Here is a tiny trained network, its code and every weight. The questions are about switching its units off for an input and a class, where a switched-off unit gives its printed mean instead of its output.

import numpy as np


def w(rows, s, z=0):
    codes = np.array(rows[::2]) - 128.0
    scale = np.full(codes.shape[1], s)
    scale[-1] = z or s
    return codes * scale


def f(y):
    return y / 2 * (1 + np.tanh(0.7978845608 * (y + 0.044715 * y**3)))


def log_softmax(a):
    a = a - a.max(-1, keepdims=True)
    return a - np.log(np.exp(a).sum(-1, keepdims=True))


def net(x, mask):
    res = np.array(x, float).reshape(1, 4) / 4 @ E
    y = f(res @ A[0][:, :-1].T + A[0][:, -1])
    res = res + np.where(mask, y, B[0][:, -1]) @ B[0][:, :-1]
    return log_softmax(res[-1] @ U[:, :-1].T + U[:, -1])


A, B = {}, {}
E = w([
[111,126,61,190,51,137,145,251,96,155,101,85],'x0',
[98,174,138,70,46,97,94,81,69,154,146,102],'x1',
[134,208,7,79,123,180,160,100,180,96,196,101],'x2',
[160,34,150,80,66,231,122,138,110,139,161,126],'x3',
],0.012)
A[0] = w([
[91,183,165,106,37,125,36,81,88,124,131,85,96],'n0',
[110,97,190,200,112,122,92,136,69,156,124,152,4],'n1',
[143,2,194,127,106,184,65,127,63,159,146,105,102],'n2',
[197,87,145,228,194,210,160,187,193,50,138,173,30],'n3',
[89,193,55,99,166,203,172,118,123,94,214,32,22],'n4',
[66,219,114,134,143,27,128,121,135,109,83,114,62],'n5',
[35,120,141,14,78,132,116,133,69,191,150,118,27],'n6',
[61,60,167,124,146,61,65,137,112,167,33,149,21],'n7',
[143,149,211,42,157,123,133,71,189,90,160,254,46],'n8',
[224,65,78,6,56,196,147,139,126,97,214,124,30],'n9',
[95,159,96,199,13,145,201,242,146,168,81,92,3],'n10',
],0.0072,0.0041)
B[0] = w([
[150,139,138,149,90,177,159,129,185,223,149,117,196],'n0',
[189,149,99,120,144,130,35,128,119,102,59,100,180],'n1',
[118,138,101,182,136,66,156,98,182,89,106,216,209],'n2',
[90,186,135,153,88,244,129,158,194,216,159,145,224],'n3',
[231,114,102,116,144,55,41,80,175,153,38,117,213],'n4',
[100,200,158,172,87,144,211,174,57,115,121,198,212],'n5',
[89,176,138,164,77,227,147,128,161,169,184,139,181],'n6',
[188,110,59,175,133,106,73,123,169,136,50,125,206],'n7',
[73,45,185,84,82,150,97,73,70,106,141,86,211],'n8',
[122,173,132,180,146,84,158,161,114,63,106,174,222],'n9',
[63,31,135,62,132,135,121,51,65,80,112,73,251],'n10',
],0.011,0.012)
U = w([
[230,117,79,114,163,89,70,107,142,126,90,109,94],'0',
[101,138,128,132,115,223,138,152,138,248,164,93,103],'1',
[43,50,145,58,130,154,117,89,79,54,124,71,85],'2',
[100,166,114,155,150,95,174,157,106,17,121,185,138],'3',
[98,84,113,97,131,80,137,166,120,128,163,142,252],'4',
],0.013,0.017)

Each question gives the input, the list of numbers given to net, and the class t.
The units are the neurons (one row each of A and B). Each row of codes is followed by its name. A weight is (code - 128) times the scale printed after its matrix; where a second scale follows, it is the last column's (A, B and U).
mask holds one flag per neuron, in row order. A switched-off neuron (its flag False) gives its mean, the last column of its row in B, instead of its output. The means were averaged over made-up inputs and are rounded, as every weight is.
A unit's drop is (log p(t) with every unit on - log p(t) with that unit switched off) / (log p(t) with every unit on - log p(t) with every unit switched off).
The circuit of an input: a set's keep is (log p(t) with only the set's units on - log p(t) with every unit switched off) / (log p(t) with every unit on - log p(t) with every unit switched off). Starting from all 11 units, units are removed one at a time, each time the one whose removal leaves the highest keep (on an exact tie, the one counted first), for as long as the keep stays at least 0.8.
circuit, biggest first: the units of the circuit, biggest drop first
unit that matters most: the unit with the biggest drop
k most important neurons: the k neurons with the biggest drops, biggest first
drop when u is switched off: that unit's drop, to one decimal
input [1,-4,-4,7], class 3: circuit, biggest first : (n2)
input [-5,-1,3,-5], class 2: 4 most important neurons : (n8 n9 n2 n7)
input [-2,5,6,-5], class 0: 2 most important neurons : (n4 n3)
input [4,6,-3,-6], class 1: 2 most important neurons : (n0 n9)
input [3,5,1,7], class 3: 2 most important neurons : (n9 n2)
input [-4,-4,3,-4], class 1: 4 most important neurons : (n10 n9 n2 n3)
input [1,-5,6,-6], class 0: 2 most important neurons : (n4 n9)
input [-3,7,0,8], class 3: 2 most important neurons : (n9 n2)
input [-6,-6,1,8], class 3: 3 most important neurons : (n9 n2 n10)
input [-5,6,0,7], class 3: 3 most important neurons : (n9 n2 n3)
input [-2,-6,6,1], class 0: 2 most important neurons : (n4 n6)
input [3,-4,1,-4], class 1: 3 most important neurons : (n9 n2 n3)
input [7,7,3,8], class 3: 4 most important neurons : (n9 n2 n3 n8)
input [8,-8,1,-7], class 1: unit that matters most : n3
input [3,-7,-7,8], class 3: 3 most important neurons : (n2 n4 n0)
input [8,0,7,4], class 2: 2 most important neurons : (n10 n7)
input [0,-3,-7,2], class 0: drop when n6 is switched off : 0.0
input [7,-1,-2,-5], class 2: drop when n10 is switched off : 1.1
input [8,-2,-4,-1], class 2: drop when n10 is switched off : 1.2
input [-5,2,-2,-5], class 2: unit that matters most : n8
input [5,4,7,1], class 0: drop when n4 is switched off : 1.7
